[ -12  -84   96  511  184  -41  760 -255 -401  485  268 -122 -435   31
 -273    5 -225 -481  -54 -523  328   94  -93  341 -125 -505 -102 -106
  218 -110 -327  239  379 -312  111  301  -13   -5] : <161>
[  -3   47 -274 -246  -88    6 -335  -45 -248   46 -408  -11   40  303
  499   40  109 -440   59  165 -274  -93   47  151  -96  291 -259 -215
 -226    4 -222  411  144  333 -149 -572 -167 -152] : <120>
[ -64    3 -186 -203  -61  -26 -314  -21 -199  -27 -341   28  124  243
  501   33  153 -431  104  107 -256 -141   21  159 -104  248 -257 -212
 -228  142 -168  520  211  349  -68 -577 -165  -74] : <20>
[ 218  353 -342  -59  -46 -132 -824  -63  -50  -77  -21 -444  185    0
  184  324  271  355  231   37 -781 -401  -40  -10 -228   80 -118  -73
  -44  523 -410 -203  -21  478  -37  374 -471 -117] : <117>
[-138   82 -146 -191    6  206 -455  -81 -195   91 -282   61   98  121
  501   78  229 -378   97   78 -239 -122   63  193  -97  270 -265 -220
 -127 -156 -105  473  175  378  -79 -467  -96    0] : <177>
[  10  -31  -98  -76 -166 -401 -448 -186 -364 -128  331  -43   58 -211
  -14  362   92  155  251  174  227  685   94  -85 -187   50  -66 -496
  403  210  535  348 -307  212   91 -392 -500   97] : <161>
[ 240  357 -362  -98  -99 -159 -768 -116  -78  -29  -70 -336  182   -5
  131  401  217  376  253   -7 -741 -323  -32    6 -201  111  -94  -96
  -79  547 -282 -241  -41  474 -103  465 -432 -174] : <96>
[ -32 -315  139 -281  230  -72 -531 -114 -191   59 -592 -169 -211  153
  146  654   98  -58  178 -379   -1 -140 -107 -535   73  -84   12 -625
  375   -7 -464 -228  584   74  103  203  345   92] : <177>
[  12 -233   19 -341   38 -154 -542 -144 -316   12 -688 -284 -215  286
  124  555  -90  -47  143 -457 -156 -209  -58 -434   79  -52 -134 -552
  221   -3 -385 -265  649   89   17  322  365   72] : <96>
[ -15   83 -261 -210  -48  145 -474  -83 -337  109 -373   74  133  189
  463  155   13 -339   54   70 -255 -174  114   21   18  221 -304 -204
  -96   20 -103  457   87  358  -11 -390  -76  -61] : <161>
[ -39   79 -157 -182   28  189 -345 -152 -295  165 -251  -16   58  232
  517   96  -87 -406   93   -5 -238 -173  112  200  -84  257 -316 -186
 -202 -147 -208  475  139  252 -109 -378 -164   84] : <162>
[  44  -35 -130 -108  -53 -362 -111 -269 -306 -112  403  -75   15  -53
   -6  332   55 -142  280  140  343  809  -20   -7 -250   74 -117 -621
  310  168  584  432 -233  200  -92 -290 -449  132] : <96>
[ 139  359 -397   65  -36 -174 -668  -25    3 -137  125 -333  182  -32
  152  297  359  316  376   23 -787 -282  -42    6 -229   76 -177   50
   22  608 -262 -333   31  516  139  278 -303  -77] : <96>
[  80   23 -177 -164 -113 -402 -238 -144 -359 -141  447  -32    1  -40
  -27  364   91  -93  277  194  361  892    7  -17 -193  102 -129 -558
  303  241  577  318 -297  239  -33 -356 -468  128] : <120>
[ -46   29 -175 -263   -8   25 -251  -98 -206   70 -314   -2   94  320
  560   72  195 -427   84  107 -269 -156   21  119  -85  248 -295 -283
 -242   46 -287  416  214  299  -67 -621 -103   -6] : <4>
[  47   83 -226 -231 -109  -10 -271 -118 -225  -51 -347  -18  138  302
  485  154  -65 -481   65   73 -269  -39  103  174  -33  296 -224 -241
 -196   -2 -228  415  176  270  -18 -544 -176  -65] : <177>
[ -53  -60  146  529  214   14  822 -277 -389  484  373 -101 -373  -71
 -246   26 -125 -494  -43 -383  363   56 -121  300 -140 -549    9 -153
  186 -137 -320  368  322 -253  132  338  -63   -4] : <161>
[-127   83 -157 -244   40  211 -367 -100 -265  134 -356   -2   23  185
  500  124  107 -431   67  -11 -184  -88   92  139  -62  237 -309 -214
 -112 -172 -240  479  164  302  -61 -427  -85   43] : <117>
[ -37   56 -234 -215   29    6 -204 -109 -191  -25 -381   20  124  291
  531  119   47 -593   57  129 -355 -158   72  130 -106  317 -310 -229
 -289   -6 -323  406  168  333  -34 -545  -90 -103] : <161>
[  -3 -325  101 -354   88  -87 -458  -44 -295   78 -467 -226 -243  115
  142  508   65  -78  212 -423   92 -120  -54 -538   94  -74   11 -619
  402   41 -446  -42  517  159  161  250  367  122] : <162>
[ 152  412 -410 -102  -31  -78 -664  -61   43 -134  155 -349  208  -52
  105  304  298  351  318  -14 -790 -268   63  -78 -203   82 -170  -21
  -61  627 -359 -364  -30  432  109  348 -285   12] : <162>
[-177   61  -41 -247  -24  211 -250  -68 -160  115 -294   81   55   53
  385 -105  244 -311   77   93 -179 -197   64  149  -59  190 -240 -175
 -239  -98 -242  495  149  307  -21 -407 -106   24] : <20>
[ 166  298 -285 -209  -59  -73 -700  -31    7   44    5 -264  111 -132
   67  262  412  482  214  -12 -592 -359 -121  -27 -135  -56 -121   13
 -134  610 -368 -210  -34  468   -5  411 -431 -111] : <20>
[  31  125 -280 -202  -91  -51 -337  -30 -298  -73 -433  -33  153  382
  550  170  -34 -526   83   78 -363  -48  131  225 -111  397 -280 -222
 -224    3 -153  485  259  359  -59 -486  -95  -86] : <117>
[ 165  378 -416  -55  -30  -96 -640 -107   19 -122  144 -332  185  -35
   64  271  268  315  281   43 -806 -402   62  -20 -219   54 -191   94
  -83  603 -383 -395  -44  456  121  359 -356  -29] : <161>
[  31  -52  -50 -164 -210 -528 -394 -160 -283 -141  421   50   27 -210
  -80  326  129   65  253  270  371  795   55 -163 -175   58  -17 -590
  358  330  639  491 -341  227   77 -462 -478  182] : <20>
[ 186  457 -398   -7   33  -52 -524  -59   73 -178   87 -263  226   -7
  161  345  279  346  350  110 -848 -370   10    9 -207  132 -162   47
 -134  573 -392 -342  -93  548   81  279 -348 -106] : <96>
[-111  -43  137  458  134  -28  760 -311 -452  398  265 -230 -409  -53
 -300   66 -183 -370  -83 -404  304   67  -14  409 -131 -445  -50 -147
  266 -190 -295  223  399 -211  148  332  -99   20] : <4>
[  38 -279  108 -359  176 -143 -533 -141 -316   20 -660 -195 -231  212
  173  661  -71 -196   82 -387  -81  -82   -3 -564   47  -13 -114 -661
  299  -69 -430 -265  589   90  121  252  320  104] : <122>
[  47 -291  164 -199  142 -251 -646  -17 -309   65 -529 -138 -150  115
  195  654  -33  -48  208 -435 -160 -203  -38 -488  -29  -65  -26 -569
  410  261 -546  -87  539  185  156  387  358   48] : <162>
[ -57  -27  216  532  187   42  752 -150 -303  407  397   48 -503 -107
 -279  126  -33 -350   42 -319  391  231 -122  406  -98 -463  104 -195
  190 -193 -226  359  377  -94  218  345   51  -63] : <177>
[  21  -27  -75 -158 -155 -461 -285 -252 -288 -130  394   45   30 -206
  -36  366   68    1  206  157  335  848   93  -83 -178  124  -97 -548
  397  156  527  331 -308  186   74 -415 -515  136] : <122>
[ 291  365 -396  -39   -8 -128 -784  -59  -98  -32  -59 -231  107   -6
  167  477  148  375  207  -33 -693 -246  -10  -75 -159  113 -162  -53
   40  596 -324 -277  -44  491  -61  404 -441 -159] : <122>
[ -36 -243  124 -182  169 -220 -497  -64 -272   49 -473 -174 -144  159
  164  633   31  -90  188 -440 -159 -253  -78 -448  -67  -97  -49 -514
  422  178 -582 -111  518  176  107  316  362  125] : <4>
[  49  -92  -76 -156 -197 -452 -300 -213 -217  -48  448   44   39 -240
  -79  261  204   30  305  203  387  781  -22 -134 -145    6   23 -542
  347  304  548  430 -286  176   61 -358 -477  120] : <96>
[ -60  -59  133  521  224  114  872 -130 -251  452  523    5 -479 -108
 -310  -25   22 -475   42 -246  450  199 -172  298  -46 -560   81 -158
  155 -107 -368  314  287 -161  330  268   11  -62] : <161>
[ -28   86 -208 -274   10  139 -570  -49 -287  110 -300   48  105  189
  551  118  156 -371  108   19 -215 -113  100  141  -42  289 -317 -228
 -112    2 -119  455  118  371  -55 -382 -142    4] : <162>
[  34   43  -98  -87  -52 -332 -201 -136 -341 -179  489   62   25 -110
   33  381  231  -43  303   76  488  799  -14  -48 -227   29   -9 -493
  371  295  590  414 -255  239   49 -404 -346  150] : <4>
[ -63  -50  -62  -27 -105 -401 -337 -113 -309 -136  382  -20   17 -145
   54  252  314    6  304  108  362  778  -32   26 -268   45  -96 -524
  469  317  623  472 -189  279   27 -409 -412   84] : <20>
[ -10  -40  166  436  140  -51  613 -214 -361  465  345  -89 -408 -155
 -265   55  -93 -345  -35 -528  362   58  -18  389 -190 -513   -2 -108
  208  -71 -324  284  400 -214  193  278  -46  -20] : <162>
[ -24 -246   95 -211  178 -157 -527  -45 -217   74 -501 -114 -167   95
   93  593   67   25  183 -431  -69 -228 -110 -488  -19 -167  -34 -559
  424  178 -483  -91  493  177  125  314  370   38] : <161>
[ -49  -32  169  608  274  137  887 -159 -279  406  422   -4 -466 -131
 -259  102  -79 -532   17 -273  347  111 -107  329 -132 -515  119 -167
  152 -207 -463  355  332 -109  268  293   35 -118] : <161>
[ -93  -61  160  491  226  -13  761 -247 -315  454  327  -85 -414   -9
 -223  -46    9 -461  -30 -400  368   33 -106  345 -161 -491  -17 -140
  211 -191 -304  297  387 -278  123  179  -12   59] : <177>
[ 100  -11 -208  -87  -29 -413 -261 -168 -365 -134  352  -14   17  -30
  -31  384   41 -190  221  124  368  823   33  -72 -234   79 -128 -523
  480  223  593  344 -306  217  -68 -315 -407  101] : <120>
[  24   79 -223 -163  -73    5 -313 -127 -260  -89 -359  -76  100  370
  590   96   18 -498  129  124 -359 -126  114  203  -88  353 -272 -234
 -210  -24 -261  431  232  339  -31 -545 -172  -43] : <177>
[  67 -324  113 -279  185 -223 -411 -126 -313    6 -610 -189 -230  265
   74  723 -171 -135   72 -282  -63 -155   18 -455   43   -4  -38 -611
  361   34 -516 -270  536  107  101  235  297   40] : <4>
[ -50 -206  141 -174  158 -242 -537  -97 -249  -47 -668 -133 -113  158
  133  622   37  -80  198 -444 -278 -306  -53 -470    7  -54  -56 -572
  394   46 -495 -162  565  225   94  317  426   14] : <120>
[ -11   70 -231 -235  -10    4 -218  -80 -294  -81 -448   15  105  376
  555   76   88 -454   84  199 -299 -177  109  103  -57  371 -276 -205
 -232  -35 -194  391  208  351   -7 -615  -70  -45] : <4>
[ -12 -288   75 -308  167 -126 -463 -106 -276   30 -612 -191 -226  218
   84  619  -28 -101  170 -379   44 -100  -86 -488  119  -65  -58 -613
  312  -23 -453 -215  558   87   90  265  348   79] : <120>
[ -54  -59  126  488  216  -35  739 -308 -341  393  300 -165 -440   -5
 -268  111 -147 -546   23 -538  286  103  -67  387  -67 -512  -72 -224
  298 -195 -370  288  364 -197  129  286 -122   38] : <120>
[ 260  397 -381  -97  -43  -58 -796 -106  -94  -17  -61 -335  120  -17
  141  439   46  360  139 -112 -756 -262   12    8 -201   51 -194  -20
  -74  550 -319 -312  -18  420  -57  580 -440 -118] : <122>
[  26  -61   95  440  178  -18  680 -228 -395  440  296  -53 -469  -61
 -286   80 -278 -408   -9 -454  317  168  -42  332 -106 -458  -52 -118
  249    3 -324  268  364 -191  120  314  -81  -29] : <162>
[  14  -44  -74 -143  -48 -298 -202 -229 -407 -108  428  -21   18 -117
  -15  325  100  -15  233  195  340  799   65  -54 -213   52 -149 -511
  346  166  600  374 -241  204   16 -259 -410  238] : <4>
[  12   18 -103 -117   -4 -361 -192 -127 -306 -109  471   24   71 -116
   37  259  322 -112  285  266  367  834  -75 -127 -209    4 -114 -585
  289  208  627  399 -304  231   65 -405 -375  153] : <120>
[ -34  -11  -96    7 -106 -351 -286 -131 -335 -192  461  -77  -18 -169
   24  268  265  -10  296  119  272  776   42   -5 -236   69 -104 -515
  435  287  615  413 -230  307   74 -388 -379  127] : <4>
[ -31   -4  133  481  176  131  693  -74 -312  395  463    6 -556 -126
 -256   76 -124 -497    7 -311  390  250  -44  396 -141 -457  103 -142
  105  -81 -302  363  317  -90  231  368   57  -87] : <162>
[ -50   56  -93  -83  -75 -298 -228  -90 -258  -86  472   41  -67 -210
   10  219  404  -14  314   77  433  843  -34  -17 -238  -19  -70 -518
  479  293  539  432 -285  298   33 -360 -336   89] : <120>
[ -27  -38 -104 -130 -195 -444 -416 -206 -379 -158  319  -71   17 -180
  -19  364  114   86  224  160  260  723  105  -55 -153   72  -87 -526
  355  164  646  338 -311  221  143 -431 -466   88] : <161>
[   8 -297   84 -258  119 -186 -714  -71 -328    6 -602 -281 -132  203
  189  659  -79 -170  167 -371 -214 -181   -1 -504   -7  -50  -49 -642
  343   40 -415 -146  537  125  193  272  292  105] : <161>
[ 132  348 -398  -44  -15 -139 -713  -26  -56 -201   80 -373  207  -42
  148  284  360  415  303   57 -784 -370   68  -38 -267  118 -170   -4
 -180  668 -306 -342    0  456   66  264 -346  -79] : <162>
[  -5 -254  102 -147  149 -293 -621  -71 -203  -52 -605 -219  -53  232
  215  677  -79  -91  220 -465 -327 -263  -41 -471  -50  -29  -48 -568
  470  137 -495  -46  566  169   62  262  343  125] : <117>
[ -25  -37  -39 -168 -115 -353 -278 -177 -251  -63  455   63  145 -284
  -63  316  221   27  240  228  426  690   19 -194 -186    2    0 -542
  436  238  478  471 -356  215   57 -431 -458  183] : <20>
[ 127  378 -404    8  -51 -107 -721 -127   27  -60  178 -312  152  -27
  155  297  280  309  281   12 -769 -335   51   13 -284   81 -194   18
  -32  624 -381 -298  -24  462   95  357 -371  -32] : <122>
[  10   42 -287 -157  -35  -37 -356  -68 -293   12 -409  -31  131  348
  554  108   43 -502   82  131 -439 -148   96  145 -148  315 -325 -215
 -278   40 -135  396  212  314  -38 -598 -131 -107] : <161>
[ 172  401 -269  -13  -62 -242 -899  -38   39  -98   57 -359  205  -19
  204  340  394  437  305  -87 -806 -394  -54   35 -217   92 -116 -119
  -12  556 -314 -215  -89  466   34  284 -420  -37] : <177>
[   6   21 -263 -191   -9   27 -348 -116 -309  -18 -382  -49  114  362
  542  141  -53 -537   65  139 -299 -143  107  190 -166  323 -301 -229
 -305   38 -170  398  183  302  -70 -511 -169 -117] : <161>
[  74  -95   96  486  190 -113  742 -362 -483  440  243 -173 -391   86
 -305  197 -475 -528  -60 -429  246   66   10  308 -136 -438  -51 -159
  210 -113 -342  194  356 -324   93  390 -163   41] : <161>
[ 157  412 -452  -77  -42 -174 -741  -73   -2 -218   37 -441  226   53
  116  402  203  289  228  -26 -831 -266  106   75 -235  159 -240   14
   16  538 -307 -385  -19  462   39  331 -374  -36] : <117>
[  94  342 -359    0  -67 -186 -632  -84   17 -166  120 -367  223  -48
   73  277  322  394  290  -21 -777 -326   10   25 -230   28 -154   36
   26  648 -347 -374  -21  417  165  297 -348  -76] : <177>
[ 149  441 -348   54  -11 -157 -733  -63   46 -134  114 -241  194  -95
  151  343  426  387  372   -6 -827 -376   44   43 -282   97 -159   63
   15  627 -315 -332   -9  556   91  296 -324  -77] : <96>
[  -3 -207  105 -145  155 -223 -504  -86 -194   45 -439 -192  -97  204
  211  598   54  -79  239 -384 -144 -192  -97 -447  -12  -94  -28 -610
  424   68 -516   -9  521  132  182  258  358  176] : <177>
[ -32 -263   26 -168  146 -357 -541  -63 -228  -73 -589 -195  -94  233
  104  658  -66 -154  238 -425 -182 -108  -63 -488    9  -16  -83 -661
  619  211 -445 -142  462  201  139  199  335   38] : <120>
[ 172  390 -414  -71    5  -37 -692  -36  -16  -38  163 -300  162 -110
  123  357  286  396  304  -67 -690 -217   -7  -48 -219   31 -194   80
  -65  672 -400 -355  -16  424   55  383 -320  -34] : <162>
[   2 -298  157 -184  107 -237 -417  -50 -286   77 -550  -86 -141   56
  147  568   62  -48  143 -407 -155 -137 -101 -576  -41 -109  -13 -606
  375  124 -430   -7  550  185  118  381  413    5] : <122>
[ -79 -303  151  -83  225 -191 -522 -110 -225  -25 -515 -194 -151  161
  150  666  -42  -89  204 -370 -195 -239  -81 -437  -31  -95  -47 -583
  499   91 -553 -150  564  170  141  280  340   69] : <177>
[ 214  330 -242  101  -13 -162 -785   77  -23  -69   60 -174  200 -198
  209  289  457  451  256   96 -739 -314  -73  -49 -264   30   -6  -10
  -76  652 -330 -128 -105  525  132  393 -432 -257] : <122>
[ -44   53 -211 -265  -35   49 -325  -94 -218    4 -364  -31   87  314
  561   47  143 -443   64  146 -268 -151   54  186  -85  281 -283 -237
 -267  -19 -234  464  240  308 -112 -507 -152  -13] : <177>
[ 261  361 -331  -94  -49 -190 -822  -20  -97  -93  -84 -308  166   43
  162  412  245  398  214   19 -732 -332  -19   45 -227  161 -107  -67
  -76  545 -334 -305  -29  464  -94  315 -459 -168] : <177>
